Look-ups in named tables: a row name and a column name give one cell, copied from the table.

Tuzus
|  | Sotonin | Mago |
|---|---|---|
| Piz | 914 | 489 |
| Ligal | 294 | 403 |
| Terisu | 316 | 250 |
| Leguke | 161 | 489 |
| Ledutol | 936 | 528 |
| Misepab | 360 | 269 |
| Ralik | 250 | 192 |
| Zekap | 383 | 288 |
| Maz | 383 | 307 |
| Kisira | 383 | 384 |

Maz, Sotonin -> 383
Zekap, Sotonin -> 383
Leguke, Sotonin -> 161
Leguke, Mago -> 489
Zekap, Mago -> 288
Ligal, Mago -> 403
Ralik, Sotonin -> 250
Kisira, Sotonin -> 383
Terisu, Mago -> 250
Kisira, Mago -> 384

Table Luto
            Vud  Favozud    Biru   Latuz  Vokofol   Nonen   Sakep    Buzi  Fopebi
Zunus    -0.061    2.872   1.526   0.127   -3.144  -0.662   4.406   1.751   5.569
Bizogal  -3.513   -6.924  -4.790  -3.651   -0.583  -3.195  -7.919  -5.132  -8.805
Pegekol  -3.528   -6.893  -4.793  -3.661   -0.642  -3.223  -7.872  -5.121  -8.737
Nodifi   -3.510   -6.709  -4.909  -3.664   -0.542  -3.092  -7.916  -5.204  -8.911
Mil      -0.009    3.242   1.418   0.145   -3.035  -0.443   4.475   1.704   5.473
Bom      -3.491   -6.769  -4.874  -3.652   -0.499  -3.083  -7.939  -5.191  -8.938
Mot      -1.407   -6.093   0.695   0.240   -3.037  -5.604  -1.239   1.410   3.980
Les      -2.046    2.839  -4.085  -3.763   -0.524   2.229  -1.997  -4.856  -7.340
Bubu     -0.097    3.056   1.353   0.050   -3.092  -0.536   4.336   1.614   5.338
Fad      -0.024    3.051   1.487   0.159   -3.082  -0.561   4.449   1.756   5.564
Sufika   -0.010    3.414   1.287   0.129   -2.964  -0.328   4.430   1.632   5.337

Mil, Favozud -> 3.242
Mil, Fopebi -> 5.473
Mil, Buzi -> 1.704
Sufika, Sakep -> 4.430
Pegekol, Biru -> -4.793
Bom, Biru -> -4.874
Les, Buzi -> -4.856
Les, Favozud -> 2.839
Fad, Latuz -> 0.159
Fad, Favozud -> 3.051
Zunus, Sakep -> 4.406
Bizogal, Biru -> -4.790
Pegekol, Vud -> -3.528
Mil, Latuz -> 0.145
Sufika, Favozud -> 3.414
Mot, Latuz -> 0.240
Fad, Vud -> -0.024
Which row has the largest Buzi? Fad

Vol.tsv
	Sek	Zavabil	Varova	Fidak	Mup	Rik	Lirifa	Nupizu	Nubal
Fad	19	234	17	18	234	21	18	232	17
Luv	25	231	17	21	233	16	21	236	195
Bamiveg	24	235	227	19	20	238	233	21	20
Molozun	237	24	237	235	25	229	235	18	232
Pozo	206	19	24	228	238	18	18	235	231
Selep	237	23	237	237	20	230	235	17	236
Mibepag	20	234	21	15	236	15	22	235	16
Desa	229	19	236	234	20	234	234	19	221
Gidola	233	19	239	235	20	230	233	21	234
Vifekun	20	236	18	18	233	23	17	241	18
Div	24	234	15	21	238	18	19	234	23

Nupizu of Molozun: 18
Sek of Gidola: 233
Fidak of Pozo: 228
Varova of Desa: 236
Varova of Pozo: 24
Zavabil of Luv: 231
Zavabil of Selep: 23
Rik of Gidola: 230
Sek of Fad: 19
Varova of Vifekun: 18
Zavabil of Div: 234

Numeli
fields: Potarar, Tam, Bine, Tezem, Tosolu, Bir, Gerago, Tefez, Dov
Kave: [7.7, 5.6, 6.5, 4.8, 1.7, 6.8, 4.9, 3.8, 5.6]
Dobabus: [5.2, 5.1, 5.2, 5.2, 5.2, 5.2, 5.2, 5.2, 5.1]
Remoga: [6.8, 7.0, 6.8, 5.0, 3.1, 3.9, 7.4, 5.7, 7.0]
Zisurog: [4.9, 6.4, 5.1, 6.5, 5.8, 7.3, 7.3, 4.1, 6.4]
Metari: [5.0, 6.3, 5.1, 6.2, 6.0, 7.2, 7.4, 3.9, 6.3]
Dum: [7.2, 6.1, 4.2, 6.3, 4.3, 2.1, 7.5, 4.1, 6.1]
Deti: [5.3, 5.7, 5.3, 5.0, 6.1, 6.5, 6.9, 4.0, 5.7]

What is the Tefez of Deti in Numeli? 4.0
What is the Bine of Metari in Numeli? 5.1
What is the Tam of Zisurog in Numeli? 6.4
What is the Gerago of Remoga in Numeli? 7.4
What is the Tefez of Metari in Numeli? 3.9
What is the Tefez of Kave in Numeli? 3.8
What is the Gerago of Zisurog in Numeli? 7.3
What is the Tosolu of Remoga in Numeli? 3.1
What is the Bir of Dum in Numeli? 2.1
What is the Tezem of Metari in Numeli? 6.2
What is the Tam of Dum in Numeli? 6.1
What is the Tefez of Dobabus in Numeli? 5.2
What is the Tosolu of Kave in Numeli? 1.7

